Below are the code and all the weights of a small trained network. Each question names an input and a class and asks about switching units off, where a switched-off unit gives its printed mean instead of its output.

import numpy as np


def w(rows, s, z=0):
    codes = np.array(rows[::2]) - 128.0
    scale = np.full(codes.shape[1], s)
    scale[-1] = z or s
    return codes * scale


def f(y):
    return y / 2 * (1 + np.tanh(0.7978845608 * (y + 0.044715 * y**3)))


def log_softmax(a):
    a = a - a.max(-1, keepdims=True)
    return a - np.log(np.exp(a).sum(-1, keepdims=True))


def net(x, mask):
    res = np.array(x, float).reshape(1, 6) / 4 @ E
    y = f(res @ A[0][:, :-1].T + A[0][:, -1])
    res = res + np.where(mask, y, B[0][:, -1]) @ B[0][:, :-1]
    return log_softmax(res[-1] @ U[:, :-1].T + U[:, -1])


A, B = {}, {}
E = w([
[113,115,120,29,37,31,215],'x0',
[194,133,103,254,105,125,100],'x1',
[97,93,88,147,131,25,71],'x2',
[197,32,248,186,37,163,198],'x3',
[193,230,107,153,42,25,149],'x4',
[91,194,118,15,67,100,126],'x5',
],0.0076)
A[0] = w([
[122,186,134,146,164,137,127,130],'neuron 0',
[122,167,50,154,153,101,105,164],'neuron 1',
[118,145,110,195,161,207,108,253],'neuron 2',
[4,130,79,73,81,107,110,173],'neuron 3',
[178,151,113,92,77,104,157,195],'neuron 4',
[107,86,161,153,134,191,111,181],'neuron 5',
[124,112,120,138,143,87,136,214],'neuron 6',
[98,126,118,91,95,82,97,209],'neuron 7',
[154,140,179,153,80,120,141,205],'neuron 8',
[150,96,87,93,103,54,172,191],'neuron 9',
[84,122,121,75,131,172,85,205],'neuron 10',
[183,172,168,151,122,151,111,234],'neuron 11',
[50,129,115,88,202,176,180,207],'neuron 12',
[186,144,171,115,89,165,156,221],'neuron 13',
[182,114,152,109,85,77,168,212],'neuron 14',
[60,113,70,160,201,159,61,237],'neuron 15',
[95,204,46,151,132,134,102,141],'neuron 16',
],0.013,0.0045)
B[0] = w([
[134,122,133,83,88,172,104,157],'neuron 0',
[135,123,119,121,76,136,2,193],'neuron 1',
[232,116,184,53,134,110,107,226],'neuron 2',
[13,185,84,192,176,138,145,219],'neuron 3',
[130,164,112,195,96,108,145,194],'neuron 4',
[167,117,191,135,230,136,192,197],'neuron 5',
[117,109,163,132,93,30,82,156],'neuron 6',
[80,190,74,227,162,75,123,184],'neuron 7',
[200,58,102,181,71,153,144,193],'neuron 8',
[63,147,163,204,75,49,152,197],'neuron 9',
[90,179,124,77,219,174,173,190],'neuron 10',
[209,10,56,120,92,228,102,190],'neuron 11',
[76,227,164,71,156,131,236,217],'neuron 12',
[158,97,111,149,69,206,162,198],'neuron 13',
[105,110,194,212,45,109,173,205],'neuron 14',
[172,178,123,64,203,29,107,247],'neuron 15',
[107,135,110,55,92,94,51,198],'neuron 16',
],0.0076,0.015)
U = w([
[198,131,180,134,214,79,99,72],'0',
[167,178,85,65,107,97,9,84],'1',
[118,189,176,2,147,219,193,81],'2',
[121,162,159,201,49,50,119,249],'3',
[54,203,54,114,196,122,102,69],'4',
[225,91,98,174,90,220,102,158],'5',
],0.0094,0.002)

Each question gives the input, the list of numbers given to net, and the class t.
The units are the neurons (one row each of A and B). Each row of codes is followed by its name. A weight is (code - 128) times the scale printed after its matrix; where a second scale follows, it is the last column's (A, B and U).
mask holds one flag per neuron, in row order. A switched-off neuron (its flag False) gives its mean, the last column of its row in B, instead of its output. The means were averaged over made-up inputs and are rounded, as every weight is.
A unit's drop is (log p(t) with every unit on - log p(t) with that unit switched off) / (log p(t) with every unit on - log p(t) with every unit switched off).
The circuit of an input: a set's keep is (log p(t) with only the set's units on - log p(t) with every unit switched off) / (log p(t) with every unit on - log p(t) with every unit switched off). Starting from the 12 units with the biggest drops (on a tie, the unit counted first), units are removed one at a time, each time the one whose removal leaves the highest keep (on an exact tie, the one counted first), for as long as the keep stays at least 0.8.
circuit, biggest first: the units of the circuit, biggest drop first
k most important neurons: the k neurons with the biggest drops, biggest first
drop when u is switched off: that unit's drop, to one decimal
input [-5,6,-1,5,-7,-4], class 0: circuit, biggest first : (neuron 5)
input [3,-5,-8,0,2,8], class 4: circuit, biggest first : (neuron 3; neuron 7)
input [-5,2,-3,-7,-2,-4], class 1: circuit, biggest first : (neuron 16; neuron 1)
input [1,5,7,3,-8,5], class 4: circuit, biggest first : (neuron 2; neuron 14)
input [-4,-5,6,-1,5,3], class 4: 2 most important neurons : (neuron 3; neuron 2)
input [-4,5,3,-6,-8,1], class 1: 4 most important neurons : (neuron 1; neuron 16; neuron 15; neuron 2)
input [-5,4,6,-3,-1,7], class 1: 2 most important neurons : (neuron 1; neuron 16)
input [0,-5,3,5,-5,8], class 4: 3 most important neurons : (neuron 3; neuron 7; neuron 2)
input [-6,1,0,0,1,1], class 1: 2 most important neurons : (neuron 14; neuron 12)
input [5,-8,-1,-1,4,2], class 3: 2 most important neurons : (neuron 9; neuron 14)
input [-1,0,-2,-1,-8,-7], class 2: drop when neuron 12 is switched off : 1.9
input [-3,7,3,-3,-1,7], class 1: drop when neuron 11 is switched off : 0.0
input [-8,-8,-1,4,5,2], class 5: drop when neuron 12 is switched off : 0.1
input [6,-6,-3,-2,2,1], class 3: circuit, biggest first : (neuron 9)
